In the rows, zero is written as 100.
Each row is followed by its class.
114	94	98	120	88	101	101	86	97	102	100	98	106	101	96	107	104	106	113	112	91	80	103	114	87	68	117	78	70	94	99	91	92	129	104	131	111	117	98	108	111	123	81	95	98	101	73	81	89	95	99	88	99	104	113	99	100	99	57	105	100	107	115	77	102	94	107	140	101	90	82	99	98	96	108	94	104	119	102	111	83	97	120	92	112	98	92	104	124	80	101	102	102	104	76	108	107	97	105	99	108	100	102	104	89	103	107	92	109	114	97	90	95	84	91	111	87	107	105	109	106	106	95	91	94	116	93	94	90	105	70	115	98	121	104	128	105	79	89	83	83	112	99	114	89	120	115	97	111	84	113	132	120	140	133	102	109	90	83	114	82	103	104	93	92	96	103	116	90	90	102	94	87	91	97	90	94 : rarit
111	84	99	118	107	110	99	86	117	94	111	87	73	98	96	119	117	63	133	88	49	107	91	112	63	56	104	44	64	113	122	79	86	132	116	179	83	108	81	96	104	173	95	34	91	121	85	76	89	102	85	63	95	98	153	95	122	77	96	90	112	59	106	65	106	83	99	133	132	114	73	79	81	97	123	111	51	102	107	105	23	110	129	76	99	93	106	117	91	66	137	67	146	108	82	106	77	47	98	86	83	92	120	110	59	133	105	84	114	113	83	110	133	89	88	131	99	122	145	81	103	98	93	78	85	107	130	64	58	107	104	103	77	122	60	119	109	105	89	81	80	119	91	125	111	116	95	57	97	79	124	100	56	139	110	138	127	121	82	122	92	91	115	77	79	61	87	119	71	77	149	105	99	105	77	118	58 : rarit
104	93	96	114	96	92	87	87	101	98	104	95	115	113	82	109	104	117	117	106	118	95	111	115	86	78	112	66	86	116	92	105	109	139	106	118	119	104	97	103	113	122	72	86	112	108	94	85	101	96	98	84	95	87	102	100	115	99	48	108	92	119	123	67	107	100	102	142	90	96	33	102	101	92	108	75	100	126	107	113	118	102	106	89	123	99	69	96	126	86	98	81	89	101	72	114	114	105	109	88	106	93	94	91	94	90	114	98	101	105	86	94	92	75	99	119	67	91	91	114	106	99	107	104	106	101	100	102	82	120	64	108	108	122	107	124	106	69	81	86	71	110	106	102	92	135	105	107	92	79	104	110	134	130	123	94	110	84	86	108	87	96	109	77	88	114	122	116	93	98	111	93	85	92	109	90	92 : rarit
92	103	105	86	113	102	99	107	96	95	104	104	86	100	102	101	100	93	96	102	96	122	96	93	106	108	84	114	107	91	101	96	100	88	95	98	90	84	89	111	96	94	118	94	92	99	107	112	102	106	86	99	99	110	96	95	100	100	149	96	105	84	88	114	85	92	90	89	106	110	111	96	98	102	99	103	102	84	106	80	94	102	90	98	90	102	113	99	77	105	107	101	122	97	119	98	94	106	103	102	79	97	102	101	101	104	94	105	96	93	105	107	100	114	95	90	121	104	103	86	99	99	107	93	94	89	101	104	113	102	125	100	87	88	102	83	100	113	105	100	109	102	101	97	114	80	78	90	92	110	104	70	82	79	88	106	87	116	117	99	106	97	88	94	108	95	89	95	110	97	106	102	119	102	103	105	108 : Nid
97	96	93	99	112	102	88	99	102	85	98	98	92	105	92	103	98	98	115	93	101	125	101	98	83	89	89	75	100	118	101	105	104	124	106	114	99	84	79	103	101	117	99	71	104	102	105	92	103	113	89	90	91	101	108	98	115	93	124	99	96	85	100	93	94	100	91	115	104	119	71	95	98	99	110	86	90	101	106	98	95	120	83	83	104	102	97	94	83	98	115	75	119	95	99	110	95	110	107	88	86	104	104	93	92	94	108	99	98	89	98	109	104	91	97	112	94	99	96	89	101	90	110	92	102	93	110	101	92	114	107	100	96	106	105	99	106	104	90	96	84	111	110	97	106	102	76	92	83	89	104	71	92	89	101	110	100	107	101	104	95	93	93	82	96	101	107	106	102	94	113	99	110	102	108	102	92 : Nid
113	93	93	123	77	105	94	88	112	102	98	98	107	108	98	111	96	86	121	101	86	84	97	103	84	73	117	72	89	125	113	102	91	129	117	132	104	116	94	96	104	134	84	90	105	113	84	83	91	100	96	93	97	95	118	103	102	94	76	104	94	93	111	75	119	116	102	126	112	99	96	93	102	97	113	98	85	115	97	117	70	104	104	90	110	102	90	101	120	92	108	93	96	93	81	106	107	85	102	91	122	119	115	90	87	91	99	88	111	103	98	95	104	85	93	126	88	93	113	104	97	89	96	88	100	102	99	89	81	89	90	108	106	113	115	118	105	100	99	92	86	102	102	113	79	120	115	97	106	75	103	119	97	125	118	115	123	93	78	103	96	99	104	97	101	93	93	106	86	85	101	98	86	97	104	98	71 : rarit
92	100	110	78	121	98	104	109	93	96	107	102	91	90	100	95	107	104	89	104	102	112	99	100	106	111	86	114	96	74	95	77	102	82	88	94	88	87	105	101	98	81	112	99	92	92	110	108	106	99	101	99	101	103	95	97	99	98	110	95	112	99	99	111	88	82	95	85	95	98	101	104	94	101	94	105	104	88	106	84	110	109	110	101	94	98	109	111	92	99	98	98	115	105	103	94	92	100	100	105	77	85	89	107	100	116	98	105	98	101	96	106	102	112	105	85	108	110	98	91	104	114	102	105	96	97	105	99	106	109	110	93	94	99	79	98	99	98	98	100	110	107	94	99	124	86	93	94	98	119	102	86	103	93	85	92	87	103	111	101	101	106	100	96	108	101	101	100	108	112	107	101	118	101	100	102	113 : Nid
95	107	103	91	107	100	97	108	95	93	95	102	101	96	100	95	101	105	100	107	111	114	104	99	106	112	90	114	110	95	93	101	105	97	94	83	97	82	91	110	96	83	109	106	97	89	105	109	105	101	99	103	95	109	86	98	102	108	136	101	100	106	87	115	85	91	96	93	96	106	105	103	103	104	97	98	112	91	98	90	110	94	85	100	88	109	106	95	89	112	96	105	104	93	117	100	98	118	99	104	93	105	97	98	108	92	99	104	94	91	108	101	94	103	100	89	113	98	94	96	99	99	107	101	101	93	96	109	115	101	111	100	101	91	114	90	99	104	103	102	106	107	103	94	106	86	89	105	87	109	98	80	105	90	97	94	84	106	110	100	102	99	86	105	110	99	96	97	112	107	94	100	115	100	106	92	113 : Nid
118	96	92	128	91	115	108	79	96	100	104	101	102	102	95	102	106	95	120	136	80	87	98	114	89	71	108	93	67	67	106	75	88	132	108	123	115	115	80	144	122	96	72	114	79	75	47	89	81	88	109	73	107	99	85	86	73	118	85	102	110	111	96	66	96	65	110	171	109	93	102	91	99	102	113	107	126	107	94	110	48	93	112	98	122	112	112	114	111	69	87	123	122	112	99	99	109	110	131	110	98	97	106	91	101	98	93	87	96	115	119	76	82	102	64	101	115	116	102	105	106	104	97	54	93	114	64	95	115	89	69	134	91	121	140	136	117	63	86	53	89	121	92	129	78	101	112	83	127	97	111	99	155	135	145	114	91	103	85	122	96	113	90	117	105	103	83	117	101	92	92	92	101	68	109	77	98 : mov
99	100	102	95	113	102	100	98	94	94	104	101	89	100	95	101	104	100	105	112	96	117	100	108	97	96	91	100	86	84	99	100	103	103	97	110	94	95	84	122	107	96	99	90	93	88	93	102	98	99	100	86	96	102	97	92	93	102	126	101	109	95	92	103	88	75	96	121	105	96	91	95	92	100	105	101	111	92	103	90	85	100	99	92	100	99	110	105	88	89	96	101	127	105	106	103	93	105	112	102	81	101	98	99	101	105	97	101	96	100	104	99	104	105	92	92	109	109	100	88	103	106	104	84	99	97	91	101	107	108	99	105	91	106	104	103	106	96	93	84	99	106	99	108	111	88	89	88	101	104	103	76	115	100	106	108	88	112	105	111	103	101	92	81	104	101	96	105	112	101	108	97	113	94	106	96	105 : zes
102	99	100	84	104	107	100	98	85	89	95	102	78	95	93	102	101	104	99	110	105	112	98	108	107	88	90	109	84	71	99	85	103	102	81	109	101	98	92	138	104	102	122	89	87	79	93	111	94	95	105	104	104	102	93	91	98	105	141	103	104	100	96	110	67	71	103	118	91	102	101	103	94	104	98	105	124	90	108	89	102	99	96	92	93	104	111	98	87	96	101	108	119	93	109	100	100	121	97	111	76	88	94	119	92	100	102	99	89	105	113	102	101	111	92	82	120	113	93	94	107	109	107	87	92	98	97	107	117	104	111	109	83	96	102	100	99	93	97	90	96	114	106	98	117	75	82	92	89	115	119	75	100	102	112	90	75	116	115	112	114	103	79	91	106	98	98	104	113	104	108	104	118	94	104	86	118 : Nid
100	100	103	87	99	107	101	109	88	92	96	96	81	95	101	102	96	92	94	91	108	105	105	98	109	91	92	107	97	87	102	93	100	90	88	110	98	100	104	112	101	104	129	83	95	95	104	109	99	99	99	118	107	105	110	99	104	97	140	104	102	91	99	111	77	89	99	93	103	108	109	100	96	100	95	105	108	92	105	89	108	100	95	95	89	102	108	88	92	105	105	105	109	92	100	97	94	113	87	109	86	93	96	115	88	102	100	97	93	99	108	107	107	113	107	96	111	109	102	94	102	104	103	107	85	95	104	101	106	99	118	97	91	91	93	91	90	107	105	105	102	102	107	90	117	80	86	99	87	109	108	87	82	98	98	89	86	108	105	101	115	101	88	94	103	95	102	101	105	106	104	100	113	101	97	98	109 : Nid
83	94	106	84	142	90	104	103	87	83	116	100	75	97	82	97	115	120	100	129	106	133	105	119	93	92	76	100	72	53	87	78	111	104	86	105	93	73	81	125	120	84	97	78	88	84	100	108	108	87	107	69	94	101	89	90	101	100	114	99	118	105	100	103	72	44	96	135	98	104	58	104	90	95	105	99	119	86	114	72	109	96	114	87	106	104	112	109	71	76	89	90	149	111	113	109	93	116	125	104	55	71	80	101	104	117	112	102	93	109	101	108	95	102	84	80	116	120	87	82	114	123	112	82	98	99	99	103	109	135	93	109	78	114	85	110	113	71	73	74	98	131	93	106	141	88	74	72	95	119	114	57	139	104	106	99	73	114	114	126	96	102	93	75	105	109	111	116	114	111	129	94	125	92	114	93	119 : Nid
121	97	92	108	62	118	91	76	96	96	78	100	97	106	91	118	87	89	116	95	110	77	100	106	98	56	123	83	81	105	91	106	99	136	90	125	130	136	99	127	98	135	111	93	99	91	80	94	85	95	98	120	105	84	107	104	109	114	100	117	83	107	116	85	94	108	113	142	86	100	92	102	106	96	102	94	120	124	104	114	109	95	91	88	107	114	83	85	125	102	103	112	85	84	68	111	124	126	77	104	112	108	109	112	80	78	123	90	90	106	115	94	102	95	99	108	96	97	97	121	113	91	103	101	92	113	89	112	94	87	83	116	98	108	129	119	95	87	100	97	72	106	121	104	81	100	97	112	87	91	117	115	102	126	144	85	91	99	89	103	113	98	82	96	99	95	105	107	95	95	88	89	89	92	102	78	99 : rarit
103	91	106	102	107	89	101	94	97	98	105	99	96	96	87	105	110	116	100	94	112	86	104	113	92	76	105	79	65	83	89	93	111	110	96	119	103	104	121	95	108	117	97	80	101	113	108	96	99	88	108	101	102	89	115	107	117	90	44	102	102	116	128	88	94	84	110	114	88	95	59	112	95	94	92	96	96	113	116	95	134	91	130	94	111	89	81	98	117	85	99	93	90	109	66	102	108	96	90	103	99	67	82	116	97	118	123	100	103	119	86	106	112	86	113	106	73	113	91	108	113	116	102	117	100	113	115	91	81	124	78	91	96	115	58	120	94	73	80	94	86	115	99	100	118	110	107	104	95	107	114	120	114	113	110	81	100	90	93	115	90	102	116	68	88	90	126	129	92	110	116	94	91	101	96	99	100 : mov
92	99	103	90	118	98	100	104	95	91	103	100	90	97	98	101	103	99	102	101	102	117	101	99	96	104	88	101	98	95	98	96	105	96	96	105	101	89	90	104	103	98	102	85	97	96	110	102	99	97	98	93	96	105	99	86	103	97	122	97	109	92	94	106	85	87	95	100	109	110	85	99	95	100	94	100	97	91	104	94	100	104	100	98	89	103	105	98	82	99	104	90	121	98	107	99	93	107	101	99	84	93	97	102	95	104	101	108	98	94	100	107	98	95	99	90	104	101	96	89	103	103	108	100	99	95	110	101	99	113	111	93	93	97	94	95	105	101	95	97	99	104	102	98	114	92	87	93	90	106	104	76	97	90	88	105	88	108	106	104	102	101	91	88	102	100	104	103	106	104	109	103	114	99	101	103	107 : Nid
106	97	99	108	101	110	106	91	100	95	108	99	89	99	98	102	104	88	108	116	81	105	96	104	92	87	97	93	84	88	107	87	91	113	103	123	97	97	83	120	119	111	93	91	89	88	79	97	91	98	98	84	101	99	104	96	93	102	117	99	112	91	94	90	93	80	99	128	107	104	104	92	97	101	108	101	101	97	97	105	103	93	104	91	100	106	114	108	94	77	100	105	128	104	105	100	96	98	107	100	92	104	108	98	95	104	95	93	100	105	112	96	105	106	88	102	114	110	109	93	103	99	98	77	96	103	93	97	103	96	98	114	89	105	111	110	107	97	97	80	95	111	97	115	98	96	95	85	107	101	109	88	106	112	115	117	97	112	98	112	101	105	96	91	100	95	88	106	99	94	107	101	107	91	102	91	96 : mov
101	98	97	104	104	108	94	92	104	91	96	98	90	104	96	110	99	93	114	108	98	112	101	108	89	81	101	89	88	96	102	98	100	123	99	115	107	98	80	131	106	115	101	88	96	79	86	94	93	101	97	91	96	98	98	93	100	103	120	105	101	96	98	94	88	83	100	138	104	111	85	96	94	99	108	92	111	109	101	103	92	100	92	88	104	107	107	98	96	90	101	103	118	96	99	107	100	113	108	98	92	103	99	101	95	93	102	96	93	102	112	94	97	99	82	103	104	109	96	96	105	93	105	83	92	100	94	102	105	103	96	113	92	108	119	111	108	97	93	83	86	108	105	104	98	94	87	93	82	95	111	80	113	114	120	108	92	111	99	105	105	111	85	91	102	99	96	106	104	91	108	97	107	92	107	88	94 : zes
106	95	95	92	84	113	92	87	93	89	91	101	81	99	94	113	96	90	110	103	107	103	96	106	97	68	101	92	83	91	101	95	101	117	84	124	112	104	92	133	101	127	123	79	93	87	84	102	87	104	96	112	98	97	105	98	103	99	133	113	92	92	104	96	71	88	105	129	90	105	95	103	98	98	101	100	118	107	110	96	112	98	94	82	98	108	98	89	96	98	112	106	113	88	81	111	105	125	84	105	89	94	98	118	80	91	112	92	87	106	114	106	104	103	98	101	107	110	93	109	107	99	94	94	91	99	96	111	108	101	104	114	87	102	109	109	97	96	103	95	83	105	115	97	105	81	81	99	79	101	123	88	95	113	125	82	76	114	96	109	115	100	78	80	107	93	101	107	104	97	103	96	109	99	105	81	106 : Nid
95	97	102	86	100	124	101	108	97	89	90	112	71	96	114	107	95	68	99	87	77	119	86	86	101	102	87	95	110	95	113	91	87	83	94	112	84	92	82	117	85	112	136	80	83	91	101	102	99	107	93	117	95	113	106	92	100	96	181	90	105	70	81	119	81	93	94	84	118	115	134	91	98	110	97	116	93	79	100	87	64	106	90	87	80	108	133	104	71	115	117	107	132	94	125	98	84	96	105	99	85	111	116	113	84	104	92	96	90	93	116	110	114	118	96	89	140	109	122	78	98	90	101	90	86	83	107	99	113	92	147	100	83	70	104	77	97	135	113	107	107	97	107	100	116	66	76	78	89	110	110	66	50	79	86	116	89	129	119	98	120	97	77	105	107	81	76	90	108	95	107	105	121	109	91	107	102 : Nid
97	101	103	100	111	91	110	100	95	104	105	108	108	96	101	89	104	118	90	125	105	94	101	104	108	111	97	119	97	72	90	94	101	97	97	79	100	102	106	110	112	63	90	123	95	91	88	103	99	90	111	99	104	101	81	96	82	114	85	102	109	119	95	104	96	87	104	105	93	87	109	106	100	101	96	104	121	93	94	95	101	92	108	112	106	104	109	107	95	93	83	116	98	109	111	96	107	110	115	108	98	91	93	95	116	104	96	102	96	109	104	84	85	108	91	81	106	106	93	104	103	112	96	91	101	106	84	104	112	98	89	110	101	101	106	105	106	87	97	85	112	108	92	104	102	95	110	103	118	113	98	109	137	103	100	96	89	95	103	107	89	108	105	118	108	108	97	99	107	105	88	95	104	89	107	94	114 : zav
111	96	94	118	73	113	99	92	107	104	91	101	104	102	105	108	98	82	115	104	84	81	94	98	95	86	113	92	102	105	112	95	87	114	111	115	107	119	97	105	99	123	97	102	96	101	78	87	87	100	100	104	106	97	109	102	89	103	91	99	99	95	99	86	108	110	107	115	114	93	113	96	109	102	108	106	98	110	95	113	72	98	108	95	115	104	101	99	117	98	100	113	98	98	93	101	103	95	103	97	115	114	112	107	95	97	97	90	103	105	106	91	102	102	94	111	105	100	116	107	98	92	80	92	91	105	93	94	96	77	94	108	104	106	117	114	103	98	104	95	93	99	101	113	85	106	112	99	107	90	107	119	93	120	120	110	110	99	89	102	102	102	98	110	100	91	89	104	90	85	89	98	90	91	93	95	90 : rarit
109	94	100	112	95	89	104	86	109	104	105	90	101	103	95	102	106	88	112	100	79	89	95	107	82	81	110	76	80	104	109	92	93	113	108	132	98	115	99	97	106	124	90	83	107	114	89	85	94	98	97	89	100	96	123	97	104	91	73	99	102	90	110	81	110	97	104	120	109	98	88	96	95	101	112	106	82	102	108	109	70	107	121	89	106	96	96	106	107	86	110	93	108	105	86	101	97	81	103	93	100	99	104	100	86	112	104	93	110	111	89	99	111	88	94	115	93	111	114	100	147	100	93	92	98	106	105	85	80	101	89	103	99	113	88	112	105	96	95	89	93	110	93	113	95	115	110	84	120	90	108	115	95	125	112	112	115	101	88	108	93	101	110	91	88	86	99	111	85	90	109	96	91	99	92	112	82 : rarit
101	102	98	118	108	101	102	94	109	105	108	95	111	99	106	96	104	98	105	119	79	107	98	108	89	106	103	97	105	104	110	95	91	104	117	100	95	102	82	101	107	94	76	106	97	92	77	91	99	102	99	79	97	103	98	101	85	104	89	94	105	97	93	90	118	91	100	116	117	96	107	92	92	101	119	100	90	97	90	107	56	102	112	103	109	103	113	115	97	87	93	99	115	112	110	95	92	90	121	95	104	116	110	79	105	102	89	99	110	99	102	92	93	95	81	105	112	98	112	96	96	99	93	76	101	103	88	89	98	90	91	109	103	111	117	105	111	100	98	86	94	102	86	115	87	109	109	89	121	98	92	96	115	103	105	124	113	92	95	107	90	99	108	111	100	105	85	101	94	86	101	101	97	91	102	104	90 : mov
108	91	96	116	83	106	105	90	109	103	96	94	105	108	103	106	95	89	112	93	92	87	97	100	86	84	114	76	92	121	107	102	94	119	114	125	106	112	98	95	103	130	89	89	105	110	89	86	92	99	100	97	99	93	117	103	106	95	81	100	93	91	110	82	112	113	103	114	108	100	90	96	103	97	110	101	83	112	93	107	80	103	111	90	107	97	91	97	112	96	110	92	96	99	78	105	100	83	92	97	115	108	107	101	88	98	101	93	105	104	93	96	112	87	101	118	91	94	112	107	98	90	98	97	98	107	105	91	84	93	92	103	103	105	101	111	98	99	101	98	85	98	100	106	86	123	113	97	97	84	100	116	90	118	113	105	119	96	84	100	95	98	109	94	91	94	100	104	86	87	104	101	88	100	92	101	84 : rarit
